Below are the code and all the weights of a small trained network. Each question names an input and a class and asks about switching units off, where a switched-off unit gives its printed mean instead of its output.

import numpy as np


def w(rows, s, z=0):
    codes = np.array(rows[::2]) - 128.0
    scale = np.full(codes.shape[1], s)
    scale[-1] = z or s
    return codes * scale


def norm(h):
    return h / np.sqrt((h * h).mean(-1, keepdims=True) + 1e-5)


def f(y):
    return np.maximum(y, 0)


def log_softmax(a):
    a = a - a.max(-1, keepdims=True)
    return a - np.log(np.exp(a).sum(-1, keepdims=True))


def net(x, mask):
    res = np.array(x, float).reshape(1, 4) / 4 @ E
    u = 0
    for l in range(2):
        y = f(norm(res) @ A[l][:, :-1].T + A[l][:, -1])
        res = res + np.where(mask[u : u + 5], y, B[l][:, -1]) @ B[l][:, :-1]
        u += 5
    return log_softmax(norm(res)[-1] @ U[:, :-1].T + U[:, -1])


A, B = {}, {}
E = w([
[139,111,97,85,85,163,161,149,162,128,86,95],'x0',
[132,79,60,118,104,50,206,60,134,81,55,129],'x1',
[86,158,121,181,129,143,129,132,127,169,139,175],'x2',
[210,80,109,107,102,120,58,254,72,162,101,131],'x3',
],0.0074)
A[0] = w([
[150,77,35,111,115,75,159,123,135,121,2,149,69],'L0N0',
[96,114,155,103,70,157,149,121,181,119,99,70,203],'L0N1',
[158,93,182,116,155,118,117,106,91,89,145,109,101],'L0N2',
[138,80,65,133,141,63,97,85,114,93,110,142,76],'L0N3',
[144,93,35,117,74,158,196,149,123,128,83,113,4],'L0N4',
],0.0074,0.0037)
B[0] = w([
[142,208,136,170,208,32,207,124,124,91,91,175,254],'L0N0',
[150,133,127,34,172,149,51,191,141,94,140,90,205],'L0N1',
[145,110,83,109,183,42,128,142,97,148,115,107,160],'L0N2',
[168,149,95,181,95,100,166,98,117,84,2,141,189],'L0N3',
[227,122,140,178,138,72,161,95,65,82,149,172,197],'L0N4',
],0.0083,0.0081)
A[1] = w([
[71,217,184,167,156,174,71,86,103,218,123,164,65],'L1N0',
[99,126,152,240,179,153,135,128,140,255,182,102,3],'L1N1',
[135,11,95,171,88,65,182,52,99,80,34,180,125],'L1N2',
[125,234,108,182,169,150,115,114,134,204,178,204,53],'L1N3',
[132,105,131,106,81,13,225,54,72,125,83,191,82],'L1N4',
],0.0051,0.004)
B[1] = w([
[78,52,166,215,56,88,195,110,133,119,138,134,185],'L1N0',
[84,83,222,200,79,121,128,134,52,48,199,182,160],'L1N1',
[211,165,169,187,106,82,163,169,119,151,41,95,250],'L1N2',
[77,1,167,206,72,159,175,97,114,103,185,156,178],'L1N3',
[202,155,147,170,175,127,134,164,7,178,130,102,255],'L1N4',
],0.0072,0.0069)
U = w([
[18,27,229,251,55,203,142,150,69,127,224,211,135],'0',
[36,122,7,81,24,97,133,32,114,212,47,210,3],'1',
[189,120,117,20,140,225,17,227,112,183,132,77,245],'2',
[236,212,99,165,215,21,233,103,43,59,1,116,183],'3',
[32,167,127,76,184,178,210,19,190,40,123,75,33],'4',
],0.0068,0.0051)

Each question gives the input, the list of numbers given to net, and the class t.
The units are the neurons (one row each of A and B). Each row of codes is followed by its name. A weight is (code - 128) times the scale printed after its matrix; where a second scale follows, it is the last column's (A, B and U).
mask holds one flag per neuron, layer by layer. A switched-off neuron (its flag False) gives its mean, the last column of its row in B, instead of its output. The means were averaged over made-up inputs and are rounded, as every weight is.
A unit's drop is (log p(t) with every unit on - log p(t) with that unit switched off) / (log p(t) with every unit on - log p(t) with every unit switched off).
The circuit of an input: a set's keep is (log p(t) with only the set's units on - log p(t) with every unit switched off) / (log p(t) with every unit on - log p(t) with every unit switched off). Starting from all 10 units, units are removed one at a time, each time the one whose removal leaves the highest keep (on an exact tie, the one counted first), for as long as the keep stays at least 0.8.
units of the circuit, in order: the units of the circuit, biggest drop first
unit that matters most: the unit with the biggest drop
k most important neurons: the k neurons with the biggest drops, biggest first
k most important neurons of layer l: the k neurons of layer l with the biggest drops, biggest first
drop of u: that unit's drop, to one decimal
input [3,0,-8,-5], class 4: unit that matters most	L0N1
input [6,0,-2,-6], class 4: units of the circuit, in order	[L1N4; L0N1; L1N2]
input [2,-1,2,7], class 2: 3 most important neurons	[L0N0; L0N3; L1N2]
input [1,0,-6,-4], class 4: 2 most important neurons	[L1N4; L1N2]
input [7,-2,8,-7], class 4: 2 most important neurons of layer 0	[L0N1; L0N4]
input [6,-1,-1,-6], class 2: 2 most important neurons	[L0N1; L0N0]
input [0,1,1,-4], class 4: drop of L0N0	0.4
input [-4,-6,-7,1], class 2: drop of L1N0	0.0
input [6,-3,7,6], class 2: drop of L1N0	0.1
input [-3,-5,4,2], class 0: drop of L0N0	0.0
